Each row has a class, written after it.
[ -12 -104  -35 -163   27  233   12 -465   85  230 -125  244  221   21
   30 -346  -82   29   78 -139  -42  204 -165   53  102  127 -159 -232
 -192  252  378   41  150  194 -101   67  -88  173  -84 -344 -218]
W
[ 177 -108 -212   27  -92   80  190  324  183   95   59  -50 -339  179
  381  129  121 -300   32 -299   31    1   14  -32 -204 -138 -136  244
  118 -171  -33 -161 -122  240  -72 -549 -110  -86   94  -98  103]
W
[-240   16 -191   93 -320 -155 -188  258 -453  233  -50  -89 -229  175
 -138   22  -42  214  357  -19  164 -178 -175 -238  -23 -318  219  317
   25  371  198   56 -293   19    5   59   46  -15  120  550 -252]
Q
[ 135   52  -66   62 -103 -175   24   59 -222  155  -17  -68  -54  299
    1 -132  266   42  185   12   46   45  106 -315  164  -54  146  304
   80   24  -40  -57   78  138   61   55  310 -293  -63  282 -121]
F
[-108   42  -31   84   -6  -53  -88 -225  118  -59  -84  137  142    9
  158 -232 -150   15   52  151   93   31 -119  147  -55   63 -229   -1
  -60  284  191  -72  436  -14  -18    7  -81  189  -59 -336 -133]
B
[ -58  -25  -49   16   52 -350   88  316 -200 -134  -65 -324 -125   97
    9   79  293  160  -54  263   92 -162 -118  -83   46   32   63   75
   40 -144   -4   43   73  -68  149   -7  144  -29  162  379  143]
F
[ 142   31 -203   42  119 -147  -39  128 -213   26  -20   32  234 -278
   -6  146 -162  -31   46  281 -326   52  -81 -105 -197    7 -279  -17
  -53  -26  164 -112   32  -75   13 -210  -12   28  112  160 -280]
W
[-225  -61   94  241  -93  -81   41  444  125   47   74    6  220 -118
   63  -19 -123  -95  240  318   56 -162 -256    5   53   54 -199  -17
   77  -46 -129   -9  198  128   39  223  -84  269  -92   71 -256]
B
[-156    7   91  139  -49  238 -105  -58  325  -48   17  -15  105  251
  -58 -151  112   27  168  170   93  -51  -60    4   74   90 -286  -40
  -47   74 -159   -2  145  -62 -193  151  -31  -75  -11 -174  -55]
Q
[ -32  164  -34  184   28   30 -105   -6  -63 -169  -87  -21  143   45
 -151  -69 -147   31  357   85   66   -1 -191 -109  133  -46 -110  173
 -173   69   -7  173  209  -83   72  347  307 -159   17  -13 -119]
X
[-156  -49  -47  129   75  178  -89  112  356 -205  -22   47  221   86
   54  -55  162   86  108  300   52  -48 -150  142  131  -35 -396 -152
 -122  -92 -267  114  282  -68   13   -3  -77 -273  191 -323  -44]
H
[ -52  -84   -4  -31  -53   84  124  223   71   -1   18  218  165 -145
   47 -122  156   94  -47   37    1  -26  -80  135 -122   18 -129  -70
  -73 -287  103  -59    1    7 -143  -69 -274  -11  133 -266  -37]
W
[ -83 -254  132  174  -21  135  -14  247  285  -26   98 -134  -28  287
   53  -93  301   59  208   88  -35  -21  -51 -102   16   86 -420  -32
   43 -147 -317  156  137   63 -248 -220   18 -206  163 -127  242]
T
[  89  235 -390 -140 -347   48  484 -187    7  106  157  -91  -22  315
 -183 -155  363  -27  -12  271 -101   87 -164    1 -271  253  -53 -156
 -227   39  359   48  -81   25 -106 -338 -273  114  224  294   72]
H
[-484  -20  127  251  150  112 -272  134 -180 -119  -20 -163  207  392
  -95 -141   76  388  278  255  226 -216  -18  133  292   24 -180 -149
   -2   67 -187   78 -139  -42  -76  263   53 -320  -86  -87   87]
C
[-139  -18  -74 -134  224   78   48  -26 -100  -85   -4  183  312 -104
  119  -69 -203    1  173 -217   38  -57  -51  199  120   -5  -52  -28
  -91  -68  148   64   45  111   47   85   23  -82  -73 -399  -45]
F
[-105  -33  -46   87  104  156   67   47  344 -127  -86 -242  -57  -13
  132  281 -291  218   91 -283  250  -16 -160  111  -42  -81 -139  122
 -232 -282  -14  398   40  -22  252  267  379 -521   49  203 -369]
C
[   4 -287  143   12  -31  407  143  207  359  -59  135   53    9  263
 -242 -156   60 -173   31 -365  -38    3 -129  115  -59  141 -581 -719
  -48 -453 -197  257  -45  259 -646 -230  123 -356  340 -409  313]
V
[ -21  173 -205  -31   84  277 -160 -246  -54 -127 -249  -14   11   44
 -456  111  172 -172  126 -119  -49 -129 -126   80 -286 -109  -35  135
    5 -162  286 -355 -194  -44   56 -254 -150  226 -510  899  123]
B
[-118   30 -255    3   16  -45 -217 -190 -328  -69 -155  135 -271 -316
 -152  166   81   72 -208   75   70 -100 -133   94 -303 -192  289  433
  -34   82   84 -349   74 -163  412  -64 -233  113  -16  516  -32]
W
[-102   13  128   75  176  212  -43  196  397 -335   96  188  381  -42
 -104  103   42 -109   37   21   -4 -122  -41  -57  227 -107  -71   55
 -247 -223  -91   23  122  -39 -172  -11  -99 -197  166  -42  137]
W
[  -2  219   80   15  -24   60  -49   -9  258  -67    4  108   18  107
  -34  -21   61   68   61 -160  -22 -101 -108   36   82   -7   65  130
 -168  103   81   97  -27 -241 -183   68  -34 -205 -187 -155   64]
C
[-151 -242 -101  139   45  160 -135   44  184    6   56  210  -29  129
  197   65  159   -9  315 -194   -6 -133  -45   88 -293   81 -226  122
 -128 -335 -130 -195   34   32 -263 -228 -276 -133  270 -271  114]
C
[ 253  153 -226   30  -32 -122 -129 -120  164 -114 -144   22  -63 -106
  135  104   -1   55  -99   70  -74  179   68  -58 -197 -169   24  457
  -68  373  271 -266  438 -126  280 -156  144 -192  150   83 -190]
H
[-352  142    4   41 -119  167 -130 -113 -256    3 -199  -39  -99   99
 -260   84  -12  -71  329   48  225 -417 -394  -81  284   -7  212  165
  -92  421  185  100  197    9  258  415  345   26 -229  716 -159]
Q
[ -38  -96 -212 -106 -160  181  196   42  -89  168  255  -15 -173   66
  153   90   65  -89  120  -98   -9  139  -54   23 -208  -13 -221   23
   -7  115  -58  -80 -277   77 -112 -179 -171  -46  -40 -193  -37]
Q
[ -18  -30 -255   33  -64   48   79 -412 -197   77    1  -88 -329  203
 -297  -13  249 -116 -151   48   52   46  -83  179 -427  149 -178 -194
  142   23  -36  -67   11  109   37 -338 -280  155 -152   93  238]
X
[  97   47  -29 -160 -179 -165  123 -176 -470   38  151   26 -113   87
 -382  -39   72  -58  -64  -64 -112  327  -35 -161   23  -64  345  -90
   44  140  -90  -12 -137   33 -110  -59   23  177 -168  122  237]
X
[  57  119   84  212  135 -339 -442 -455  230 -191 -252  -59 -149   23
  186   35 -139   11  -94   81   35   40    5  201  172 -103  132  143
   48  161  -37   31  433 -232   97  -30  168  277 -224 -133   87]
V
[ -23   12  -71  193  -19 -343 -133  -54 -168  148   64 -120  -45   58
   43  335 -175  -58 -158    3   62  -15   60  -42 -186 -146  129 -338
   -7  -40 -159   23 -215   68 -143   -3 -196   -7 -132   97  151]
V
[ 253  114  216   36  -84 -172  118 -134   19   31   96   21   32  -23
  -55 -190   97   56 -134  234  -28  198  229  -64 -118  102   -1  103
  141  -12  -30   14  132   62  -74   50   53  146  -18  -81 -143]
V
[ -44 -272  -67   78 -175   34   11 -407 -131  290  253 -206 -186  258
 -120  -86  -15   95   32    9  -38  457   58 -121  -52  252 -161 -191
   10  297 -414   -7 -135  -18 -218  153  120  -27   -6 -180 -121]
V
[-165 -173  -33  -99 -233  243    0  551 -531  227 -120  -41 -130  226
 -433  -19  139   -3  343  -61 -123 -345 -211 -111 -370  -81  -21  237
  136  171  -71  -71 -252  169  -30 -322  -92  155  162  607  374]
Q
[  -1   39 -106  159  -48 -206   23   45   69  -30  168    6  -40   91
  -65   85  -98   36 -119  -42   -9   63  -81   77   71  -79  117   88
  -84 -160 -135   77  174 -169  -73   44  148 -104 -158 -179  221]
W
[-167  -51  208   75  154  224 -175  338  194 -405   11  107   85  -26
  178  185  -32 -156  116  -28  215 -448   23  -14  198 -259 -186   52
  -91  -96  -25  -54   12 -162 -257 -140  -84  -68  -13 -206  303]
W
[-305  -50  129   95  228   79 -214  253  256 -194 -206  199  285   20
  204  211  -89 -104  149   61   43 -361 -189  144  183   11 -213    1
 -182 -397 -111  -33   77 -125 -228   70  -67  -72  118 -159  142]
W
[   0  -79  -33  141  124   45 -160 -109  261  -70 -241   93  -86  105
  210  -43 -106 -137   78 -103   88  -15  -32  393 -230  -23 -182  209
  -91   32   15  -26  343   20   23 -262   77  255  150 -324   64]
J
[  36  -40  -50 -141   65  203   65 -305 -182 -142  -89  172  225   69
    4  179  105    6  163   42  -50  167    1   59  -40   -1  -27 -206
 -226  -51 -138  106  152   12  -11 -138 -171 -150  -29 -288   35]
X
[  -1 -252   65  240  136  129 -226 -144  456  -94   62   37  209  100
  -17  -47  -24  -40   68   18 -103  144   95   14   88    2 -357   52
  -75  -27 -419  112  211 -151 -197 -222  -83   21   44 -409  137]
W
[  86  -54  -63   65 -217 -418  173  287 -399   96  315   24 -120 -288
  100  -13  -35   63  -99  -79  -55 -100  -75  -76  -91 -208  283   63
  -32 -176  278   83   -6   14  -55 -365  119  146 -152  461   95]
W
[  81 -193  234   97 -133 -103   98  246  -97  104   29  -84   70 -145
  346 -226 -100   -8  -18   46   42  243  129 -296  326   20   46   53
  114  146 -302  -32  168   60  -31  120  100  214 -152 -374 -205]
Q
[  35   85 -273  308 -320  118   23 -270 -184 -171   87  -68  -48 -116
 -501  -12  106 -286  -43 -288  225  323   50 -229  199 -307    6  141
 -123  351  -67  158  -87  -23  248   58  143 -213 -152  293  132]
C
[ -26  -64  -99   17  -59  -36  -89   32  160  290  -52  -35   -4  232
  161 -130  -96  293   -6  219 -192  -16  -15   13 -390  152 -284   43
    0  113  -62  -46   41   46  -75 -220 -351  -98  323 -206  118]
H
[ 131 -144    0  -68   18 -106   -4   30   89 -209   40   50 -370   -8
  149  626  136 -280 -152  -70  160  -38  222 -238  -73 -195  -77  -74
  -19 -212  132  -77  -71   82 -203  -97 -101 -121  503 -189  376]
T
[-363   46  101 -204  125 -263  -32  -27 -263   70 -266 -147   33  122
 -371 -329  236  186 -200   55   64 -293 -243  171  -47   18   68   72
  298 -131  132  171 -223  129   95 -307 -221  439 -346  713  327]
J
[-271  226 -330  -16 -176 -239   22  -90 -359   96  133    5  196  165
 -358  117  -71   47  191   74   62 -178 -118 -191 -115 -145   61  106
  -33  221  359  155 -156  -35  -49   31  -14 -174  -46  494 -101]
T
[-226 -310 -170 -153  111  225  125  -43  -84 -172   22 -199 -149 -267
   77   43  -68  -92  119 -244  204   41 -247   44   74  -12 -407   -9
  -85   58   56   80 -181 -130   37  -26   47  260 -152 -166  -46]
J
[-276   16 -161  198 -247 -138   80  -92 -173 -122  210  -31 -305  128
 -312  208   69    3  116   75  263  -48  -25  -29 -243  201 -159  -77
  183 -123  144  -91   60  -31 -288  308  242 -259  348   88 -240]
T
[ -45   32 -335  -61  194 -196  -32 -462 -400  -77 -333   30  -86   69
  -52 -167   -1  -85  -36 -269   27  271 -208  279 -205  -12   17  158
   55  -79   65  -57  271  -33  126 -282  256  250 -322  -27   27]
T
[ -59  -55   18  -20  -38 -138   59 -298  -28  213  -90  -71   57   15
  -55 -130  -33   90  -80  129   68  266  -37   95   77  153  -20   14
   85  -59   19  -11  206   98  176  305  304  158 -276  134 -342]
J
[ -54  -51 -192   32 -312 -147  206  247  -72   57  281   -2   11 -179
   -8  -55    9 -116  151   81   86 -106 -229 -255   86 -131 -134 -223
  -12 -170  452   58  125  144  -84   77  104   50   31  207 -149]
T
[ 275  177  -69    0 -123 -150  -53  264 -161   13  -84  107  -32   82
  206 -206  -13   53  118  144 -182   23   75   19 -187  -92  321  273
   -5  263   61 -252  309    6  189 -191   28   30  294  -89   78]
B
[-130  -38   61  264   90  257 -236  320  493  -42  153 -226 -276  326
 -239  283   -9   15  210  120   96 -307 -156   44   17  -99 -312    0
 -101 -210 -188   90 -300 -110 -268  204   87 -146  102  203   72]
V
[  39  -26  213   60  -80  -91  206  299 -201  132  123   84  181  -92
  -92  -61  144  265  151  501   45   10  -66   36 -184   46  -13  -29
  -49 -148  154  -47  166  183    3  362  -80  278 -102   20 -250]
F
[ -32 -135  101  162 -117  188  173  228   98  124   87 -126 -200  149
  -25  -74  203  240  124  101  -13 -191 -147   35 -212  258  -30  -30
  -94 -139 -172  176   -9   -8 -114  -54 -166  -16  132   84   62]
W
[   1   82   25   77 -159 -119  116  251 -211 -368  116   23 -174 -167
 -203   33  196   26  -86   42   -9   18 -130  -26   25   -8   41  185
 -184   63   21   22   79 -283 -143  -62   92  -99  275   40  354]
F
[ -60   57  259   56 -160  -96 -129  260  241  107 -113  121  -47  -19
  302  -28 -158  -20  124  156   18 -235  -96   93 -170    8   -8  222
    8  138  -54   -8  223   -1  -17   87    9   89  238  -38  -87]
J
[  17 -226 -387  -48   79  320   91 -300   33  254  344  -91  154  -70
  191 -150   30   46  327 -228 -200  181 -130  -51  -58  107 -147   68
 -175   76  -56 -168   -2   37  138  -99 -157  -22 -558 -134 -112]
V
[ -76  -35  188   35   49  236  -77  265  176  -74 -155  100  129   74
  318 -184  -46  -93  160  -55   83 -174   25   14  103   70 -349 -138
  -41  -71 -180  -33  -89   13 -266   55 -157 -190  192 -564  104]
F
[-245 -222  -45   32  343  398  -93 -261  192 -170   96  119  167  -19
   60   77   65  231   37  179   16  -39  -23  234  -13  146 -386   91
 -324   -5 -105  -23  233 -162  -14  -42 -275  -64  -12 -484   73]
Q
[  59  163   98 -199   36 -355  223  345 -146   -2  -78   53   56 -107
  165   49  216  202 -119  300  -10  -88 -127   17  140  -36  304  352
  -83 -347  353   41   57   52  239  167  197   48  164  368  -15]
W
[-191  -68   21  185   19  163  -49   82  397   32 -334   17 -125  291
  206  300  220   27  188   12  214   63 -205  329  -60    5 -240   12
  -31 -335 -101  130  128  239   46  162   57 -288  139  -81 -215]
T
[-201 -214 -300  103  -31  187  142   55   83  -48  225 -138   91  -84
 -123   31  154  -43  314   71    1  -31 -152 -169 -137  167 -434  -27
   27  -36  108  -92  -65  143   -4 -148 -302   29  110  244 -227]
B
[ -96   64 -110  -10  144  254   92   41  325 -108  -40  180  348  130
   24   16  132  -24  105  -27   65 -167  -66  271  131  -30   12  -56
 -207 -459  168   55  100  109   41  -52  -36 -202   13   13  -98]
W
[  30   61  -83   87 -197 -397  239 -125 -349  388  199  -45  178   45
   11 -260  118    8  -88  277  -97  182  -33 -281  113  225  131  -36
    5  -40  263 -145  167  328  135  151  105  134 -240  415  -36]
C
[-172 -170  -55  132  130 -127   82   48  114  -76   68 -219  -73  -53
  170 -261  -91  187  -48 -294  211   60 -116 -188  184  -25 -200  194
   -4 -305    3  144   25   77 -107  -87    7  -38 -239  -90    0]
J
[-124 -104 -227 -123   85  780  148  158  -26 -340    2  151  202 -117
   -1  282 -208   36  478 -234  -28 -375  -91  201 -109   73  126 -248
 -482 -287  295  -99   55 -115  -81 -116 -232  -46  262 -179  -88]
Q
[ -50    1  -82    1  -65   20  163  -68    0  -68  173 -101  -18 -273
  135   63   31 -135   -1  -83   96 -287  -55 -246  162   17   38  -79
 -159 -173  257   37  -60  -19   35  -60 -213  122 -292  294  199]
J
[ -47  198 -240  228  -54  -58  -22 -188 -353  152  190   61  -35  225
  -76 -187  212  203  216  200   59  -37   53 -129  -65   41   49  140
   84  -10  307 -328  142  214  -54   80  -63 -157 -345  104 -180]
Q
[ 129   44   57    1  110 -232   19 -262   20   25  -23   26  -44  -79
  -16  -56  301  -98 -179    7  -56   83    8    2  104   77  120   49
   -9 -416  139  -79  -15   12   20 -114  122  255 -308  457   23]
C
[-186 -204  200 -101  -55  243  136  391  126  -16  190   68  141 -279
  316   14   24   26  201 -156   80  -97  -98  -18  117  -39 -232  -17
 -155   31  206   87 -304  135  -79   20 -125  -80  138  -58  -86]
C
[ 155  -57 -107  125  166 -306 -156 -252  251 -212 -199    6  -42   54
  217 -255  -80 -434 -199 -294   36  270  -26  -27  226 -191  -99  313
   74   11 -205   -4  513   88  135 -475  267  258  -97 -116  335]
B
[-133 -307   66  -17   85  -52 -154 -159  250   -9  -77 -123  -59   -6
   78 -408  163   -7 -108 -312  177   -8 -101 -255  334  -84 -331 -150
  165   -5   -8   97  -19   88 -201 -201 -235  141 -301 -185  205]
F
[ -69  -21  171   92  -13  -18  -33  441  239 -128 -148 -137  -97  100
 -507  189  252   70 -174  238  -89 -210 -156 -164   27  107 -297  -17
  125 -277  -37   74   16  -98 -255    3    5 -103  257  357  147]
Q
[-218   75 -312  148  -71 -329  103   42   18  111  101 -133  160   26
  155 -386  136   38   60   53   57   35 -321   78   55   71 -119  173
  -89  -21  167   33   59  -16  121  -94   83   76 -196  377 -138]
B
[ -82  -18   60   63 -141  164  144  -84   89  218  169 -144   11  374
 -139 -288  361  319  169  286  -20   71  -99   33  202  147    5  -89
  -92  245  -47  262   60  135   21  -15  -95  -45 -207   70  -49]
J
[ 191   -9   13  -18   27  -11  -13 -275   -8  -58  -11   52 -120  -24
   54   24  -23   21  -22   -2   91  243  105  295   32 -126  259  147
  -61  342  -23   35  338 -114  257   41  318  170 -203 -210 -299]
F
[-391   78   36   56  191  -38 -332 -281  -83  -83 -315   30  307  394
 -497  -82  124  -62  168    7    6 -217  -24  212  -47   66    5  -79
  127  -30  -70  131 -181   -4 -174 -182  -72  206   32  449  258]
T
[ -86   92 -161  140  -31 -122   76 -416  -37   26  -14  -44  -42   60
  174 -148 -144   70   65  112   44  197 -131  113  142  254  -56   73
  -32  185  115   21  379   15  151  108  139   84 -245 -139 -263]
B
[  34   66   87  -75  -51  -98  150    2 -146   82  189  -83  -19  141
 -319 -120  -91  137  -92  296  -86  167  -31  -77   55  136   -9  159
   68  380   -5  -12  114 -181  -47  180  154  270 -248 -192 -105]
C
[ -23  156    4 -139  -56  295  140 -151  140 -208 -247   63   70 -153
  -99 -175   96  117  -78 -181  -85  286  -96   70  163  128  -89  163
  -42 -165  107   25 -266 -148  -63  -22 -308   -7  -79 -203   40]
W
